Below are the code and all the weights of a small trained network. Each question names an input and a class and asks about switching units off, where a switched-off unit gives its printed mean instead of its output.

import numpy as np


def w(rows, s, z=0):
    codes = np.array(rows[::2]) - 128.0
    scale = np.full(codes.shape[1], s)
    scale[-1] = z or s
    return codes * scale


def f(y):
    return y / 2 * (1 + np.tanh(0.7978845608 * (y + 0.044715 * y**3)))


def log_softmax(a):
    a = a - a.max(-1, keepdims=True)
    return a - np.log(np.exp(a).sum(-1, keepdims=True))


def net(x, mask):
    res = np.array(x, float).reshape(1, 7) / 4 @ E
    y = f(res @ A[0][:, :-1].T + A[0][:, -1])
    res = res + np.where(mask, y, B[0][:, -1]) @ B[0][:, :-1]
    return log_softmax(res[-1] @ U[:, :-1].T + U[:, -1])


A, B = {}, {}
E = w([
[109,80,99,148,175,171,71,157],'x0',
[74,95,200,148,197,254,179,79],'x1',
[92,169,84,229,94,146,170,108],'x2',
[112,183,46,158,134,129,159,136],'x3',
[169,114,146,239,109,188,143,185],'x4',
[208,108,145,145,137,133,52,122],'x5',
[87,107,109,107,215,82,114,188],'x6',
],0.0072)
A[0] = w([
[157,212,20,213,10,91,135,127,154],'n1',
[252,57,182,42,48,70,3,123,156],'n2',
[112,118,179,150,162,99,244,208,90],'n3',
[143,201,38,159,39,159,112,140,91],'n4',
[237,80,163,253,129,170,63,189,171],'n5',
[54,83,173,162,199,203,226,86,150],'n6',
[138,57,138,194,180,168,27,191,210],'n7',
[132,102,237,64,89,105,128,123,98],'n8',
[112,118,208,76,109,128,149,102,111],'n9',
[121,139,91,133,78,87,161,158,254],'n10',
[126,62,118,123,207,146,94,214,239],'n11',
[160,222,13,201,1,108,153,143,150],'n12',
],0.0055,0.0044)
B[0] = w([
[99,202,103,154,65,115,247,108,225],'n1',
[115,16,217,147,147,178,71,56,255],'n2',
[127,142,156,165,115,151,132,114,142],'n3',
[143,164,146,140,97,155,173,116,162],'n4',
[53,104,68,95,207,90,128,161,219],'n5',
[7,108,205,167,105,216,125,97,210],'n6',
[38,109,86,102,157,90,108,146,214],'n7',
[158,121,163,175,107,178,127,85,161],'n8',
[168,179,182,184,84,156,167,86,148],'n9',
[65,148,106,152,121,94,141,139,209],'n10',
[73,111,111,119,153,114,133,135,221],'n11',
[129,220,92,187,66,129,254,104,227],'n12',
],0.0079,0.0066)
U = w([
[106,126,208,205,78,181,147,87,136],'0',
[150,207,70,138,105,74,177,150,146],'1',
[60,75,106,74,221,91,78,148,245],'2',
[255,98,180,99,134,143,83,118,4],'3',
],0.0085,0.0034)

Each question gives the input, the list of numbers given to net, and the class t.
The units are the neurons (one row each of A and B). Each row of codes is followed by its name. A weight is (code - 128) times the scale printed after its matrix; where a second scale follows, it is the last column's (A, B and U).
mask holds one flag per neuron, in row order. A switched-off neuron (its flag False) gives its mean, the last column of its row in B, instead of its output. The means were averaged over made-up inputs and are rounded, as every weight is.
A unit's drop is (log p(t) with every unit on - log p(t) with that unit switched off) / (log p(t) with every unit on - log p(t) with every unit switched off).
The circuit of an input: a set's keep is (log p(t) with only the set's units on - log p(t) with every unit switched off) / (log p(t) with every unit on - log p(t) with every unit switched off). Starting from all 12 units, units are removed one at a time, each time the one whose removal leaves the highest keep (on an exact tie, the one counted first), for as long as the keep stays at least 0.8.
units of the circuit, in order: the units of the circuit, biggest drop first
most important unit: the unit with the biggest drop
top k neurons: the k neurons with the biggest drops, biggest first
drop when u is switched off: that unit's drop, to one decimal
input [-4,3,-6,-8,-5,-7,4], class 0: most important unit : n9
input [-8,2,6,-1,2,8,4], class 1: units of the circuit, in order : [n2 n6]
input [2,-8,-2,-1,3,8,-1], class 2: top 2 neurons : [n5 n2]
input [7,1,6,-5,5,-5,-1], class 2: top 2 neurons : [n5 n7]
input [6,7,-7,-3,-3,-6,-1], class 0: top 4 neurons : [n6 n9 n5 n8]
input [-6,-3,5,-7,6,2,1], class 1: top 2 neurons : [n6 n5]
input [6,8,-4,-3,4,-2,0], class 2: drop when n5 is switched off : 0.1
input [2,-6,-7,-6,-8,2,2], class 3: drop when n2 is switched off : 0.2
input [-1,-6,-5,-5,0,-2,1], class 3: drop when n7 is switched off : 0.2
input [4,6,-4,0,7,-4,-1], class 2: drop when n5 is switched off : 0.2
